Below are the code and all the weights of a small trained network. Each question names an input and a target symbol and asks about switching units off, where a switched-off unit gives its printed mean instead of its output.

import numpy as np


def w(rows, s, z=0):
    codes = np.array(rows[::2]) - 128.0
    scale = np.full(codes.shape[1], s)
    scale[-1] = z or s
    return codes * scale


def f(y):
    return np.maximum(y, 0)


def softmax(a):
    e = np.exp(a - a.max(-1, keepdims=True))
    return e / e.sum(-1, keepdims=True)


def log_softmax(a):
    a = a - a.max(-1, keepdims=True)
    return a - np.log(np.exp(a).sum(-1, keepdims=True))


def net(x, mask):
    ids = ['ΛΩγεστφψ'.index(c) for c in x.split()]
    T = len(ids)
    res = E[ids] + P[:T]
    u = 0
    for l in range(3):
        r = res
        for j in range(3):
            rows = slice(2 * j, 2 * j + 2)
            q, k, v = (r @ M[l][rows].T for M in (Q, K, V))
            z = softmax(np.where(np.tri(T) > 0, q @ k.T / 2**0.5, -1e9)) @ v
            o = O[l][rows]
            res = res + np.where(mask[u + j], z, o[:, -1]) @ o[:, :-1]
        u += 3
        y = f(res @ A[l][:, :-1].T + A[l][:, -1])
        res = res + np.where(mask[u : u + 4], y, B[l][:, -1]) @ B[l][:, :-1]
        u += 4
    return log_softmax(res[-1] @ U[:, :-1].T + U[:, -1])


Q, K, V, O, A, B = {}, {}, {}, {}, {}, {}
E = w([
[108,93,37,89,164,51,44,129,108],'Λ',
[11,120,87,192,91,113,72,153,61],'Ω',
[135,223,96,184,71,147,69,78,130],'γ',
[41,212,203,102,23,154,184,120,38],'ε',
[184,199,82,153,153,179,50,110,37],'σ',
[82,185,89,136,51,75,97,79,171],'τ',
[180,131,174,69,133,55,168,93,119],'φ',
[92,109,145,115,143,124,125,146,2],'ψ',
],0.0062)
P = w([
[71,201,83,163,166,82,133,85,127],'0',
[35,125,254,50,243,136,6,62,100],'1',
[106,163,97,135,132,109,191,180,146],'2',
[63,124,238,59,156,195,22,75,58],'3',
[133,145,74,148,101,93,190,189,112],'4',
[74,100,194,41,136,183,31,59,5],'5',
[148,116,48,135,62,91,198,199,89],'6',
[102,97,161,41,110,193,42,46,3],'7',
[174,87,12,113,20,97,209,198,72],'8',
[130,109,132,44,109,204,76,37,1],'9',
[144,132,52,160,90,63,208,154,117],'10',
],0.0073)
Q[0] = w([
[158,106,47,122,53,52,141,206,88],'0.h1',
[124,142,61,165,142,31,137,162,91],'0.h1',
[82,234,128,146,93,101,67,73,67],'0.h2',
[141,75,148,214,91,181,232,137,162],'0.h2',
[65,173,112,5,94,82,56,52,11],'0.h3',
[164,81,105,225,109,86,255,231,237],'0.h3',
],0.0068)
K[0] = w([
[171,105,73,105,111,98,166,135,83],'0.h1',
[172,145,62,186,118,111,156,126,85],'0.h1',
[155,148,87,110,117,118,191,135,71],'0.h2',
[130,84,197,171,181,160,139,142,136],'0.h2',
[190,51,35,193,15,133,176,147,57],'0.h3',
[19,197,209,193,255,109,97,108,134],'0.h3',
],0.0092)
V[0] = w([
[186,110,170,64,127,179,154,118,150],'0.h1',
[111,133,165,102,173,141,61,85,105],'0.h1',
[135,127,73,97,97,155,32,149,106],'0.h2',
[108,103,3,174,199,91,49,141,182],'0.h2',
[175,35,72,59,184,22,103,167,189],'0.h3',
[135,95,117,80,190,33,176,166,143],'0.h3',
],0.0075)
O[0] = w([
[153,90,121,113,131,151,93,208,155,4],'0.h1',
[109,86,210,90,172,48,75,95,107,224],'0.h1',
[148,133,171,132,138,226,190,77,58,186],'0.h2',
[102,185,168,179,163,166,194,70,138,148],'0.h2',
[179,52,201,255,115,87,140,140,127,37],'0.h3',
[145,93,150,232,159,25,100,129,126,122],'0.h3',
],0.0068,0.0033)
A[0] = w([
[131,206,23,161,91,67,183,88,230,130],'0.n1',
[176,186,107,91,80,10,173,163,193,191],'0.n2',
[154,159,226,113,206,183,158,125,164,6],'0.n3',
[193,107,123,110,132,74,200,254,95,126],'0.n4',
],0.0048,0.0023)
B[0] = w([
[153,210,137,211,15,154,110,118,152,254],'0.n1',
[105,128,186,166,77,201,176,37,176,213],'0.n2',
[2,155,105,125,129,227,169,28,119,150],'0.n3',
[88,142,123,93,115,176,174,127,48,177],'0.n4',
],0.0059,0.0025)
Q[1] = w([
[159,115,77,145,144,86,205,254,222],'1.h1',
[138,83,230,106,125,165,35,87,133],'1.h1',
[141,167,131,150,147,130,196,173,188],'1.h2',
[103,106,148,104,98,143,32,75,79],'1.h2',
[78,151,125,137,97,145,123,84,110],'1.h3',
[154,134,149,88,122,143,106,160,124],'1.h3',
],0.009)
K[1] = w([
[37,180,254,111,233,123,49,113,198],'1.h1',
[156,47,172,128,41,163,126,183,99],'1.h1',
[47,203,216,108,228,81,77,60,177],'1.h2',
[201,54,39,126,19,186,210,156,94],'1.h2',
[99,110,155,121,149,130,81,78,178],'1.h3',
[148,147,108,152,81,130,190,119,132],'1.h3',
],0.0086)
V[1] = w([
[254,134,143,97,163,176,181,79,117],'1.h1',
[183,151,39,188,192,182,28,86,128],'1.h1',
[177,144,127,184,27,127,68,121,246],'1.h2',
[58,164,250,72,73,143,123,28,233],'1.h2',
[108,212,53,175,126,171,209,118,116],'1.h3',
[156,160,94,185,126,132,247,90,152],'1.h3',
],0.0062)
O[1] = w([
[82,97,148,71,67,84,14,254,146,79],'1.h1',
[43,104,222,122,75,155,137,150,176,117],'1.h1',
[186,48,124,138,84,197,98,56,191,48],'1.h2',
[133,78,32,137,44,146,119,110,88,253],'1.h2',
[88,149,112,156,70,96,112,119,113,113],'1.h3',
[72,156,103,166,106,104,117,108,163,31],'1.h3',
],0.0081,0.0056)
A[1] = w([
[108,155,240,79,196,163,2,130,136,8],'1.n1',
[153,85,117,195,78,68,114,106,245,166],'1.n2',
[134,157,4,144,10,159,185,143,124,89],'1.n3',
[76,67,136,185,161,223,139,72,70,211],'1.n4',
],0.0062,0.0012)
B[1] = w([
[4,70,236,73,215,109,113,118,225,186],'1.n1',
[98,240,43,217,177,134,16,175,226,137],'1.n2',
[32,189,209,253,167,199,140,172,107,253],'1.n3',
[189,153,130,86,42,87,157,1,183,201],'1.n4',
],0.0051,0.011)
Q[2] = w([
[171,74,170,116,94,116,1,170,227],'2.h1',
[95,102,188,129,99,108,25,143,144],'2.h1',
[143,239,82,190,115,104,195,183,27],'2.h2',
[196,95,118,129,63,125,174,90,139],'2.h2',
[99,175,123,179,104,131,209,175,105],'2.h3',
[160,110,159,88,107,134,38,156,126],'2.h3',
],0.0078)
K[2] = w([
[91,136,172,48,111,79,139,3,69],'2.h1',
[117,174,141,30,168,87,83,77,65],'2.h1',
[32,122,91,116,125,64,157,39,161],'2.h2',
[203,84,85,105,45,173,125,62,101],'2.h2',
[62,158,127,145,144,35,106,70,147],'2.h3',
[190,30,201,34,197,151,80,189,168],'2.h3',
],0.0062)
V[2] = w([
[107,144,173,60,113,143,74,117,64],'2.h1',
[119,170,102,160,81,90,128,95,120],'2.h1',
[160,83,97,43,109,153,2,150,130],'2.h2',
[104,128,176,112,125,38,90,66,129],'2.h2',
[106,162,73,109,104,190,220,168,53],'2.h3',
[168,96,92,28,181,16,224,116,58],'2.h3',
],0.0069)
O[2] = w([
[77,44,151,155,131,85,144,91,79,138],'2.h1',
[148,124,114,164,162,130,95,153,144,193],'2.h1',
[142,211,185,62,118,135,79,136,130,41],'2.h2',
[144,135,161,177,144,34,103,119,32,177],'2.h2',
[77,176,177,118,219,110,163,2,169,151],'2.h3',
[115,167,79,143,151,118,175,115,33,6],'2.h3',
],0.0068,0.02)
A[2] = w([
[189,142,80,118,93,136,110,203,178,88],'2.n1',
[165,155,183,145,171,121,123,103,182,4],'2.n2',
[140,212,2,140,125,76,182,102,83,179],'2.n3',
[126,189,160,169,144,57,110,151,80,121],'2.n4',
],0.008,0.0034)
B[2] = w([
[184,169,118,75,105,78,205,61,165,204],'2.n1',
[92,64,72,66,132,185,116,173,103,208],'2.n2',
[158,122,109,141,159,254,128,181,53,222],'2.n3',
[75,140,31,84,87,106,174,139,180,254],'2.n4',
],0.0077,0.0074)
U = w([
[148,48,79,202,79,66,73,227,75,115],'Λ',
[160,85,216,255,179,97,214,109,112,77],'Ω',
[46,111,205,100,147,205,59,235,110,112],'γ',
[127,217,179,56,229,191,172,30,167,99],'ε',
[65,233,124,108,141,39,95,139,129,185],'σ',
[87,42,30,33,38,174,225,111,174,16],'τ',
[222,207,132,110,58,95,129,49,105,254],'φ',
[128,147,62,86,168,212,112,170,92,154],'ψ',
],0.0047,0.0056)

Each question gives the input, a string of symbols that net reads in full, and the target symbol t.
The units are the heads (2 rows each of Q, K, V and O) and the neurons (one row each of A and B). Each row of codes is followed by its name. A weight is (code - 128) times the scale printed after its matrix; where a second scale follows, it is the last column's (O, A, B and U).
mask holds one flag per unit, layer by layer, with each layer's heads first. A switched-off unit (its flag False) gives its mean, the last column of its rows in O or B, instead of its output. The means were averaged over made-up inputs and are rounded, as every weight is.
A unit's drop is (log p(t) with every unit on - log p(t) with that unit switched off) / (log p(t) with every unit on - log p(t) with every unit switched off).
The circuit of an input: a set's keep is (log p(t) with only the set's units on - log p(t) with every unit switched off) / (log p(t) with every unit on - log p(t) with every unit switched off). Starting from the 12 units with the biggest drops (on a tie, the unit counted first), units are removed one at a time, each time the one whose removal leaves the highest keep (on an exact tie, the one counted first), for as long as the keep stays at least 0.8.
circuit, biggest first: the units of the circuit, biggest drop first
unit that matters most: the unit with the biggest drop
k most important neurons: the k neurons with the biggest drops, biggest first
k most important neurons of layer l: the k neurons of layer l with the biggest drops, biggest first
which heads matter: for each layer, one digit per head in row order, 1 if its drop is at least 0.15 and else 0, layers parted by /
input Λ γ ε ψ ε τ τ σ, target φ: unit that matters most	1.h2
input ψ φ τ ψ γ φ ψ τ, target σ: which heads matter	100 / 010 / 011
input ψ Ω Ω ψ τ Λ, target φ: which heads matter	000 / 010 / 010
input φ φ ψ φ ψ Ω φ γ, target Λ: circuit, biggest first	(1.h1; 2.h3; 0.h3; 0.h1)
input σ ε σ ψ φ γ Λ, target σ: 2 most important neurons	(1.n1; 1.n3)
input Λ Ω ε τ φ σ, target Λ: which heads matter	001 / 100 / 001
input σ Λ Ω γ γ φ, target τ: 2 most important neurons	(1.n3; 1.n1)
input ε Λ ψ Ω ε Ω Ω, target ε: which heads matter	001 / 000 / 001
input ψ τ ψ φ, target σ: which heads matter	100 / 010 / 011
input Ω φ ψ φ φ ψ Ω ψ σ σ, target γ: which heads matter	100 / 110 / 000
input φ ψ τ, target φ: which heads matter	011 / 011 / 101
input γ ψ ψ γ ψ Λ ψ φ, target σ: 2 most important neurons	(1.n1; 2.n4)
input ψ Ω Λ φ ε ψ σ τ Ω, target ψ: which heads matter	000 / 000 / 001
input φ ψ γ Ω Λ Λ, target Ω: circuit, biggest first	(0.h3)
input ψ φ σ, target ψ: which heads matter	000 / 010 / 001
input Ω Ω ψ ε Λ ε τ τ Ω φ, target ε: which heads matter	100 / 110 / 001
input φ τ ε ψ Ω ψ γ ψ, target τ: 4 most important neurons	(1.n3; 1.n1; 0.n1; 1.n4)
input φ τ Ω γ ψ ψ Ω ψ τ σ φ, target φ: which heads matter	011 / 011 / 111
input ψ φ Ω γ γ Λ τ Λ σ ε, target γ: which heads matter	100 / 110 / 000
input Λ γ Ω σ, target ε: unit that matters most	0.h1
input ψ Ω τ ψ τ, target ψ: which heads matter	100 / 011 / 001
input τ φ Ω τ, target ε: 2 most important neurons of layer 1	(1.n3; 1.n1)
input φ ψ ε τ φ ψ, target Λ: which heads matter	101 / 100 / 001
input Ω τ τ ψ ψ Ω, target σ: 2 most important neurons	(1.n1; 2.n4)
input ψ ψ ε ε ψ, target ψ: 2 most important neurons of layer 1	(1.n3; 1.n1)
input φ Ω ψ ψ τ ψ ψ, target φ: 2 most important neurons	(1.n2; 2.n1)
input ψ γ τ ψ Λ ψ Λ ε, target Ω: circuit, biggest first	(0.h3)
